Here is a tiny trained network, its code and every weight. The questions are about switching its units off for an input and a class, where a switched-off unit gives its printed mean instead of its output.

import numpy as np


def w(rows, s, z=0):
    codes = np.array(rows[::2]) - 128.0
    scale = np.full(codes.shape[1], s)
    scale[-1] = z or s
    return codes * scale


def norm(h):
    return h / np.sqrt((h * h).mean(-1, keepdims=True) + 1e-5)


def f(y):
    return y / 2 * (1 + np.tanh(0.7978845608 * (y + 0.044715 * y**3)))


def log_softmax(a):
    a = a - a.max(-1, keepdims=True)
    return a - np.log(np.exp(a).sum(-1, keepdims=True))


def net(x, mask):
    res = np.array(x, float).reshape(1, 5) / 4 @ E
    u = 0
    for l in range(2):
        y = f(norm(res) @ A[l][:, :-1].T + A[l][:, -1])
        res = res + np.where(mask[u : u + 12], y, B[l][:, -1]) @ B[l][:, :-1]
        u += 12
    return log_softmax(norm(res)[-1] @ U[:, :-1].T + U[:, -1])


A, B = {}, {}
E = w([
[59,121,106,82,28,177],'x0',
[153,135,73,132,87,158],'x1',
[101,81,130,228,41,48],'x2',
[127,124,249,88,165,186],'x3',
[243,122,114,182,84,123],'x4',
],0.0012)
A[0] = w([
[159,98,141,159,94,129,163],'L0N1',
[152,107,164,158,75,66,211],'L0N2',
[128,81,129,133,109,98,145],'L0N3',
[55,82,150,176,97,110,9],'L0N4',
[54,112,110,57,203,188,110],'L0N5',
[151,161,95,91,72,205,29],'L0N6',
[144,128,152,126,83,166,97],'L0N7',
[41,58,176,144,110,84,110],'L0N8',
[176,119,170,151,212,159,48],'L0N9',
[62,116,41,155,57,144,95],'L0N10',
[196,110,59,254,110,101,2],'L0N11',
[130,98,140,197,168,31,94],'L0N12',
],0.0038,0.00089)
B[0] = w([
[92,139,100,116,184,129,172],'L0N1',
[118,168,103,128,161,155,233],'L0N2',
[144,185,111,139,145,151,159],'L0N3',
[67,163,195,133,132,132,186],'L0N4',
[172,138,76,206,112,125,234],'L0N5',
[108,24,136,80,116,179,152],'L0N6',
[130,112,78,124,148,130,142],'L0N7',
[103,198,152,116,71,150,247],'L0N8',
[153,103,213,130,139,63,164],'L0N9',
[161,124,186,121,175,151,249],'L0N10',
[187,205,57,3,64,63,250],'L0N11',
[147,47,82,57,122,193,208],'L0N12',
],0.0029,0.0013)
A[1] = w([
[3,145,196,163,68,165,112],'L1N1',
[91,161,144,179,77,146,150],'L1N2',
[82,136,34,173,212,66,94],'L1N3',
[142,128,51,193,248,145,79],'L1N4',
[187,196,212,83,162,117,142],'L1N5',
[39,145,27,78,50,156,151],'L1N6',
[205,64,129,88,216,84,87],'L1N7',
[159,42,114,115,112,252,112],'L1N8',
[170,125,51,142,86,18,156],'L1N9',
[154,152,190,156,203,125,2],'L1N10',
[187,129,122,143,35,81,138],'L1N11',
[149,122,222,96,210,108,97],'L1N12',
],0.0034,0.0012)
B[1] = w([
[116,188,149,73,88,91,245],'L1N1',
[107,159,188,102,127,97,166],'L1N2',
[169,158,155,105,120,229,127],'L1N3',
[114,195,224,179,169,187,131],'L1N4',
[96,71,119,171,115,68,175],'L1N5',
[157,52,184,187,146,91,250],'L1N6',
[53,74,182,160,53,86,167],'L1N7',
[48,105,21,178,109,145,168],'L1N8',
[176,191,107,63,163,145,189],'L1N9',
[164,94,139,151,142,118,121],'L1N10',
[118,133,130,78,254,130,162],'L1N11',
[194,64,86,201,155,47,159],'L1N12',
],0.003,0.0021)
U = w([
[178,16,197,240,183,29,176],'0',
[238,200,22,2,141,72,202],'1',
[54,29,5,144,58,229,136],'2',
[8,221,244,67,23,64,167],'3',
[82,162,109,192,147,168,1],'4',
[160,225,184,173,211,239,77],'5',
],0.0081,0.0037)

Each question gives the input, the list of numbers given to net, and the class t.
The units are the neurons (one row each of A and B). Each row of codes is followed by its name. A weight is (code - 128) times the scale printed after its matrix; where a second scale follows, it is the last column's (A, B and U).
mask holds one flag per neuron, layer by layer. A switched-off neuron (its flag False) gives its mean, the last column of its row in B, instead of its output. The means were averaged over made-up inputs and are rounded, as every weight is.
A unit's drop is (log p(t) with every unit on - log p(t) with that unit switched off) / (log p(t) with every unit on - log p(t) with every unit switched off).
The circuit of an input: a set's keep is (log p(t) with only the set's units on - log p(t) with every unit switched off) / (log p(t) with every unit on - log p(t) with every unit switched off). Starting from the 12 units with the biggest drops (on a tie, the unit counted first), units are removed one at a time, each time the one whose removal leaves the highest keep (on an exact tie, the one counted first), for as long as the keep stays at least 0.8.
circuit, biggest first: the units of the circuit, biggest drop first
most important unit: the unit with the biggest drop
k most important neurons: the k neurons with the biggest drops, biggest first
top k neurons in layer l: the k neurons of layer l with the biggest drops, biggest first
drop when u is switched off: that unit's drop, to one decimal
input [-4,0,-5,-5,0], class 5: circuit, biggest first => [L1N4]
input [4,8,5,7,5], class 2: top 2 neurons in layer 0 => [L0N6 L0N7]
input [2,1,-5,3,3], class 2: circuit, biggest first => [L1N8 L0N6]
input [-4,-3,-7,-4,-8], class 5: circuit, biggest first => [L0N5 L1N4]
input [-4,0,-3,2,8], class 0: 3 most important neurons => [L0N9 L1N7 L1N5]
input [-5,3,-1,-1,-2], class 0: 3 most important neurons => [L0N9 L1N7 L0N8]
input [-1,6,-2,7,-1], class 0: top 2 neurons in layer 0 => [L0N9 L0N12]
input [8,3,7,-5,0], class 3: 2 most important neurons => [L0N4 L1N6]
input [5,-3,-8,-8,-8], class 5: top 3 neurons in layer 0 => [L0N5 L0N12 L0N11]
input [0,-7,4,1,4], class 1: top 2 neurons in layer 0 => [L0N11 L0N12]
input [-1,1,-5,-1,3], class 0: top 3 neurons in layer 0 => [L0N9 L0N12 L0N11]
input [-5,-5,2,-7,1], class 1: drop when L0N11 is switched off => 0.3
input [-2,0,1,-6,-6], class 5: drop when L1N5 is switched off => 0.0
input [-3,0,5,-6,-2], class 1: drop when L0N11 is switched off => 0.6
input [1,-2,5,-8,3], class 1: drop when L0N11 is switched off => 0.1
input [6,-7,-7,6,5], class 2: top 2 neurons in layer 1 => [L1N8 L1N6]
input [3,-1,-6,-4,3], class 2: most important unit => L0N6
input [4,6,2,-2,3], class 1: 2 most important neurons => [L0N11 L0N12]
